Below is a small trained network, with its code and all its weights. Each question gives an input and a class and asks what happens when units are switched off, that is, made to give their printed mean instead of their output.

import numpy as np


def w(rows, s, z=0):
    codes = np.array(rows[::2]) - 128.0
    scale = np.full(codes.shape[1], s)
    scale[-1] = z or s
    return codes * scale


def f(y):
    return y / 2 * (1 + np.tanh(0.7978845608 * (y + 0.044715 * y**3)))


def log_softmax(a):
    a = a - a.max(-1, keepdims=True)
    return a - np.log(np.exp(a).sum(-1, keepdims=True))


def net(x, mask):
    res = np.array(x, float).reshape(1, 8) / 4 @ E
    y = f(res @ A[0][:, :-1].T + A[0][:, -1])
    res = res + np.where(mask, y, B[0][:, -1]) @ B[0][:, :-1]
    return log_softmax(res[-1] @ U[:, :-1].T + U[:, -1])


A, B = {}, {}
E = w([
[63,36,16,92,156,159,89,77,180],'x0',
[155,172,78,79,54,252,137,188,143],'x1',
[177,108,189,175,225,153,74,188,9],'x2',
[176,115,179,1,163,112,35,39,95],'x3',
[93,175,190,146,26,136,165,144,111],'x4',
[28,199,119,143,137,158,183,133,81],'x5',
[116,212,187,82,201,76,70,117,159],'x6',
[63,158,244,128,98,160,144,100,185],'x7',
],0.0081)
A[0] = w([
[163,120,108,148,95,113,145,124,64,3],'neuron 1',
[112,108,139,176,28,134,203,125,161,178],'neuron 2',
[122,84,136,131,67,121,67,93,107,154],'neuron 3',
[170,120,137,141,18,53,158,152,121,34],'neuron 4',
[156,113,101,111,146,219,78,193,136,214],'neuron 5',
[195,71,26,128,193,94,78,151,181,107],'neuron 6',
[59,84,111,86,101,88,63,37,254,198],'neuron 7',
[109,77,141,166,58,121,185,146,217,123],'neuron 8',
[133,53,61,158,171,97,123,140,148,81],'neuron 9',
[135,5,163,138,148,190,92,117,73,113],'neuron 10',
[206,123,102,132,87,238,130,176,105,44],'neuron 11',
],0.0085,0.0049)
B[0] = w([
[105,136,65,118,137,147,166,121,125,135],'neuron 1',
[44,132,99,138,77,103,83,163,182,215],'neuron 2',
[167,146,129,77,177,132,125,134,162,157],'neuron 3',
[21,167,180,113,114,130,186,95,232,162],'neuron 4',
[102,143,123,132,79,107,168,129,204,192],'neuron 5',
[241,66,92,104,125,103,15,130,181,213],'neuron 6',
[79,142,11,84,164,98,120,10,150,253],'neuron 7',
[79,193,142,139,41,157,121,103,157,199],'neuron 8',
[168,114,145,211,90,20,52,140,122,179],'neuron 9',
[196,102,113,1,197,86,113,154,203,181],'neuron 10',
[116,198,29,156,61,177,167,159,219,180],'neuron 11',
],0.0084,0.013)
U = w([
[141,151,150,168,61,97,101,140,145,245],'0',
[81,56,90,201,139,101,162,161,93,68],'1',
[83,100,96,196,204,98,143,101,53,50],'2',
[155,97,148,169,112,149,101,91,83,12],'3',
[21,136,88,119,83,161,159,104,161,141],'4',
[128,157,254,128,187,129,115,142,94,179],'5',
[173,80,128,87,148,79,76,88,141,196],'6',
[190,104,94,108,95,172,138,136,146,2],'7',
],0.012,0.0059)

Each question gives the input, the list of numbers given to net, and the class t.
The units are the neurons (one row each of A and B). Each row of codes is followed by its name. A weight is (code - 128) times the scale printed after its matrix; where a second scale follows, it is the last column's (A, B and U).
mask holds one flag per neuron, in row order. A switched-off neuron (its flag False) gives its mean, the last column of its row in B, instead of its output. The means were averaged over made-up inputs and are rounded, as every weight is.
A unit's drop is (log p(t) with every unit on - log p(t) with that unit switched off) / (log p(t) with every unit on - log p(t) with every unit switched off).
The circuit of an input: a set's keep is (log p(t) with only the set's units on - log p(t) with every unit switched off) / (log p(t) with every unit on - log p(t) with every unit switched off). Starting from all 11 units, units are removed one at a time, each time the one whose removal leaves the highest keep (on an exact tie, the one counted first), for as long as the keep stays at least 0.8.
circuit, biggest first: the units of the circuit, biggest drop first
unit that matters most: the unit with the biggest drop
top k neurons: the k neurons with the biggest drops, biggest first
drop when u is switched off: that unit's drop, to one decimal
input [-6,7,-3,-3,-5,-5,1,-2], class 4: top 2 neurons -> [neuron 11; neuron 9]
input [0,-4,5,-4,4,4,0,8], class 5: circuit, biggest first -> [neuron 7; neuron 11]
input [0,0,0,-2,-7,-4,-7,6], class 6: unit that matters most -> neuron 10
input [-5,-1,-6,-4,-1,-4,8,1], class 4: top 2 neurons -> [neuron 6; neuron 9]
input [1,-1,-1,-5,4,0,4,-5], class 0: top 2 neurons -> [neuron 7; neuron 11]
input [-3,6,5,8,-2,3,-7,0], class 7: circuit, biggest first -> [neuron 10; neuron 11]
input [6,5,7,2,-4,3,-5,5], class 7: top 3 neurons -> [neuron 10; neuron 11; neuron 7]
input [3,5,6,6,8,0,-1,8], class 5: top 2 neurons -> [neuron 7; neuron 6]
input [-3,4,-3,4,2,8,3,-5], class 0: top 2 neurons -> [neuron 7; neuron 4]
input [-5,5,5,-2,-5,-8,7,3], class 0: top 4 neurons -> [neuron 7; neuron 5; neuron 10; neuron 3]
input [5,6,2,-8,-7,2,-1,-1], class 0: circuit, biggest first -> [neuron 9; neuron 7]
input [5,-3,-4,-7,0,-8,-7,-3], class 0: top 4 neurons -> [neuron 9; neuron 8; neuron 6; neuron 2]
input [-2,3,-2,7,1,-3,-5,-4], class 7: top 3 neurons -> [neuron 11; neuron 7; neuron 9]
input [-3,5,0,-5,-4,-1,8,-4], class 7: top 3 neurons -> [neuron 9; neuron 2; neuron 8]
input [-7,5,7,5,8,1,7,-8], class 5: circuit, biggest first -> [neuron 7]
input [1,-6,1,3,3,3,2,1], class 2: top 2 neurons -> [neuron 6; neuron 10]
input [-2,2,7,0,6,-2,-4,4], class 4: drop when neuron 1 is switched off -> 0.1
input [-3,-2,8,7,1,-1,0,-2], class 5: drop when neuron 8 is switched off -> -0.1
input [-6,7,6,1,6,-4,8,5], class 5: drop when neuron 7 is switched off -> 0.2
input [-5,-1,4,1,-5,5,7,-4], class 5: drop when neuron 7 is switched off -> 0.3
